Rows, each with its class:
.03, .03, -.07, .01, -.06, .03, -.03, -.11, -.12, .17, .13, -.07, .02, -.10, -.02, -.10, .33, -.19, -.18, .05, .28, .18, -.04, -.23, .19, .07, .26, .00, .11, -.07, -.07, -.12, .20, -.06, -.02, -.03, -.03, .00, .04, -.15, -.08, .05, -.04, .03
lm
.17, .10, -.05, -.03, -.07, .07, .03, .03, .08, .26, -.01, .05, -.17, .03, -.23, -.07, .26, -.24, -.39, .06, .15, .21, .31, -.34, -.14, .32, .52, -.18, .27, -.01, -.07, -.03, -.20, .15, -.18, -.05, -.27, .09, .09, .20, .13, .11, -.32, .11
tq
-.03, -.26, -.17, .13, -.23, .01, .02, -.15, -.26, .13, .11, .26, .13, -.14, .13, -.14, -.29, -.05, -.36, .17, .10, -.15, .00, -.36, -.25, .10, .29, .22, -.21, .04, -.09, -.07, -.35, .01, .02, -.16, -.07, -.08, -.23, .38, -.09, .04, .06, .37
ms
.17, .10, -.01, -.13, -.10, .16, -.05, .03, -.09, .09, -.06, .02, -.15, .03, -.30, -.17, -.06, -.13, -.40, .22, .00, .38, .13, -.27, .02, .41, .55, -.18, .10, -.09, .01, .10, -.24, .06, -.10, .02, -.28, .24, -.03, .33, -.01, .12, -.09, .26
tq
.05, -.02, .09, -.04, -.10, .10, .15, .05, -.18, .22, -.01, -.13, -.25, .08, .06, -.19, .10, -.36, -.31, .38, .24, .11, -.04, -.22, -.24, .29, .56, .14, .38, -.01, -.10, .19, -.09, .13, -.06, -.12, -.39, .13, .16, -.29, -.06, -.08, -.03, .23
tq
-.05, .05, .08, -.07, -.04, .13, -.04, .15, -.38, .18, -.17, .02, .09, -.16, -.09, .08, .22, .03, -.30, .11, .26, .28, .12, -.25, -.04, .36, .70, -.38, .15, -.50, .11, .14, .16, .00, .14, -.05, -.12, .12, -.35, .39, .12, -.20, .01, .12
lm
-.25, -.19, .11, .23, -.24, -.02, -.13, .07, -.22, .06, -.07, .17, -.25, -.09, -.02, -.25, .03, -.16, -.48, .12, .27, .03, .45, -.44, -.35, .24, .36, -.18, .12, .11, -.10, -.02, -.24, .12, .03, .06, -.12, -.01, -.29, .33, -.04, .10, -.09, .37
ms
-.11, -.03, .08, -.05, -.06, .08, .05, -.21, -.03, .05, -.02, -.09, -.01, -.01, -.11, .01, -.21, -.16, -.23, .24, .15, .13, .09, -.19, -.18, .15, .25, -.08, .13, -.15, -.02, .04, .03, .01, -.02, -.15, -.15, .04, -.11, .11, -.29, -.02, .12, .16
lm
-.02, -.29, -.12, .10, .04, .06, -.15, -.05, -.26, .12, .07, -.01, .05, -.01, .09, -.25, .06, -.09, -.37, .01, .25, -.04, .11, -.33, .00, .17, .33, .01, .04, .04, -.22, -.13, -.10, .06, -.09, .07, -.09, .09, -.29, .26, .01, .11, .04, .16
ms
.11, .01, .01, -.16, -.16, .23, -.11, .14, -.06, .16, -.05, .05, -.12, .02, -.12, -.08, .42, -.21, -.16, .03, .03, .28, .02, -.11, .02, .01, .35, -.23, .28, -.21, -.13, -.22, .41, .05, .13, .04, -.03, .21, .20, -.06, .15, -.16, -.02, -.02
lm
